Here is a tiny trained network, its code and every weight. The questions are about switching its units off for an input and a target symbol, where a switched-off unit gives its printed mean instead of its output.

import numpy as np


def w(rows, s, z=0):
    codes = np.array(rows[::2]) - 128.0
    scale = np.full(codes.shape[1], s)
    scale[-1] = z or s
    return codes * scale


def norm(h):
    return h / np.sqrt((h * h).mean(-1, keepdims=True) + 1e-5)


def f(y):
    return y / 2 * (1 + np.tanh(0.7978845608 * (y + 0.044715 * y**3)))


def softmax(a):
    e = np.exp(a - a.max(-1, keepdims=True))
    return e / e.sum(-1, keepdims=True)


def log_softmax(a):
    a = a - a.max(-1, keepdims=True)
    return a - np.log(np.exp(a).sum(-1, keepdims=True))


def net(x, mask):
    ids = ['αβδζθμξπτφψω'.index(c) for c in x.split()]
    T = len(ids)
    res = E[ids] + P[:T]
    r = norm(res)
    for j in range(2):
        rows = slice(2 * j, 2 * j + 2)
        q, k, v = (r @ M[0][rows].T for M in (Q, K, V))
        z = softmax(np.where(np.tri(T) > 0, q @ k.T / 2**0.5, -1e9)) @ v
        o = O[0][rows]
        res = res + np.where(mask[j], z, o[:, -1]) @ o[:, :-1]
    y = f(norm(res) @ A[0][:, :-1].T + A[0][:, -1])
    res = res + np.where(mask[2:14], y, B[0][:, -1]) @ B[0][:, :-1]
    return log_softmax(norm(res)[-1] @ U[:, :-1].T + U[:, -1])


Q, K, V, O, A, B = {}, {}, {}, {}, {}, {}
E = w([
[127,133,185,134],'α',
[139,118,224,138],'β',
[159,120,222,154],'δ',
[159,129,204,157],'ζ',
[147,221,119,124],'θ',
[125,82,205,141],'μ',
[89,48,143,124],'ξ',
[130,220,168,97],'π',
[248,82,169,154],'τ',
[140,145,199,145],'φ',
[119,41,189,142],'ψ',
[132,88,187,155],'ω',
],0.017)
P = w([
[163,118,118,208],'0',
[117,135,190,137],'1',
[161,120,119,209],'2',
[106,133,188,102],'3',
[162,124,119,209],'4',
[112,139,173,78],'5',
[160,123,120,210],'6',
[123,135,155,59],'7',
[158,122,120,212],'8',
[129,133,137,41],'9',
[156,121,121,211],'10',
[126,116,119,18],'11',
[156,122,122,213],'12',
[133,143,117,1],'13',
],0.016)
Q[0] = w([
[171,114,105,193],'H1',
[94,140,94,255],'H1',
[92,140,157,15],'H2',
[175,104,166,56],'H2',
],0.016)
K[0] = w([
[86,106,210,237],'H1',
[140,150,144,245],'H1',
[205,103,119,4],'H2',
[138,107,139,18],'H2',
],0.014)
V[0] = w([
[111,135,182,116],'H1',
[115,155,64,79],'H1',
[250,91,111,75],'H2',
[190,112,95,150],'H2',
],0.011)
O[0] = w([
[75,149,121,146,186],'H1',
[169,82,185,207,2],'H1',
[53,167,151,184,159],'H2',
[2,144,79,110,131],'H2',
],0.0092)
A[0] = w([
[123,165,54,145,67],'N1',
[133,201,118,40,197],'N2',
[225,152,123,28,202],'N3',
[124,187,156,36,98],'N4',
[159,74,39,205,131],'N5',
[164,98,176,19,118],'N6',
[77,186,155,82,2],'N7',
[221,87,198,178,96],'N8',
[217,49,185,200,189],'N9',
[168,207,85,150,43],'N10',
[122,79,92,2,137],'N11',
[173,180,142,177,185],'N12',
],0.014,0.0079)
B[0] = w([
[101,186,30,117,134],'N1',
[161,39,125,136,254],'N2',
[247,158,128,47,226],'N3',
[219,50,136,158,233],'N4',
[203,138,153,27,151],'N5',
[187,209,75,125,237],'N6',
[150,103,191,154,167],'N7',
[57,173,161,145,156],'N8',
[98,134,217,100,170],'N9',
[121,211,117,142,145],'N10',
[199,75,156,164,162],'N11',
[160,136,163,103,191],'N12',
],0.012,0.008)
U = w([
[146,92,34,178,148],'α',
[114,38,234,215,50],'β',
[117,194,251,188,56],'δ',
[146,253,121,189,128],'ζ',
[157,173,30,142,147],'θ',
[76,130,107,152,252],'μ',
[123,66,53,62,108],'ξ',
[198,134,52,142,143],'π',
[107,207,205,33,90],'τ',
[172,145,118,237,130],'φ',
[98,70,153,27,87],'ψ',
[116,160,41,50,138],'ω',
],0.016,0.012)

Each question gives the input, a string of symbols that net reads in full, and the target symbol t.
The units are the heads (2 rows each of Q, K, V and O) and the neurons (one row each of A and B). Each row of codes is followed by its name. A weight is (code - 128) times the scale printed after its matrix; where a second scale follows, it is the last column's (O, A, B and U).
mask holds one flag per unit, heads first, then neurons. A switched-off unit (its flag False) gives its mean, the last column of its rows in O or B, instead of its output. The means were averaged over made-up inputs and are rounded, as every weight is.
A unit's drop is (log p(t) with every unit on - log p(t) with that unit switched off) / (log p(t) with every unit on - log p(t) with every unit switched off).
The circuit of an input: a set's keep is (log p(t) with only the set's units on - log p(t) with every unit switched off) / (log p(t) with every unit on - log p(t) with every unit switched off). Starting from the 12 units with the biggest drops (on a tie, the unit counted first), units are removed one at a time, each time the one whose removal leaves the highest keep (on an exact tie, the one counted first), for as long as the keep stays at least 0.8.
units of the circuit, in order: the units of the circuit, biggest drop first
unit that matters most: the unit with the biggest drop
k most important neurons: the k neurons with the biggest drops, biggest first
which heads matter: for each layer, one digit per head in row order, 1 if its drop is at least 0.15 and else 0, layers parted by /
drop when u is switched off: that unit's drop, to one decimal
input μ μ π α, target π: unit that matters most => H2
input ζ μ ψ, target ψ: 3 most important neurons => N6; N5; N4
input μ θ τ τ τ τ φ β ω δ μ τ μ ψ, target β: units of the circuit, in order => H2; N3; H1
input μ ξ ζ μ π τ ξ μ ζ μ τ ψ, target π: units of the circuit, in order => N6; N11
input π μ τ δ μ τ μ μ ζ ξ, target π: 3 most important neurons => N6; N11; N7
input ζ τ τ ξ, target β: 2 most important neurons => N3; N11
input ψ μ μ δ ξ μ μ ζ, target π: units of the circuit, in order => N6; N4
input ζ β τ μ α ψ τ ζ μ μ ζ ξ, target π: units of the circuit, in order => N6; N11
input ψ δ τ τ τ ξ θ τ π φ, target β: which heads matter => 01
input β α μ τ ω τ, target β: 3 most important neurons => N3; N6; N7
input μ ψ δ, target δ: 3 most important neurons => N6; N3; N4
input μ μ μ μ μ μ ζ τ β τ α, target α: 3 most important neurons => N1; N3; N6
input τ μ μ ω, target π: 2 most important neurons => N6; N9
input α ζ μ, target μ: 4 most important neurons => N3; N4; N6; N2
input μ ψ ω, target ω: unit that matters most => H1
input θ β β μ ξ, target ξ: 2 most important neurons => N6; N5
input ω μ τ ζ φ τ τ μ ζ α, target π: 2 most important neurons => N6; N4
input τ μ ζ μ τ θ, target π: drop when N2 is switched off => 0.1
input μ τ α ψ δ, target δ: drop when N2 is switched off => 0.2
input μ τ μ δ π β, target π: drop when N1 is switched off => 0.0
input μ τ ζ ζ ψ π δ τ μ μ μ τ π μ, target β: drop when H1 is switched off => 0.1
input π φ ψ, target ψ: unit that matters most => N5
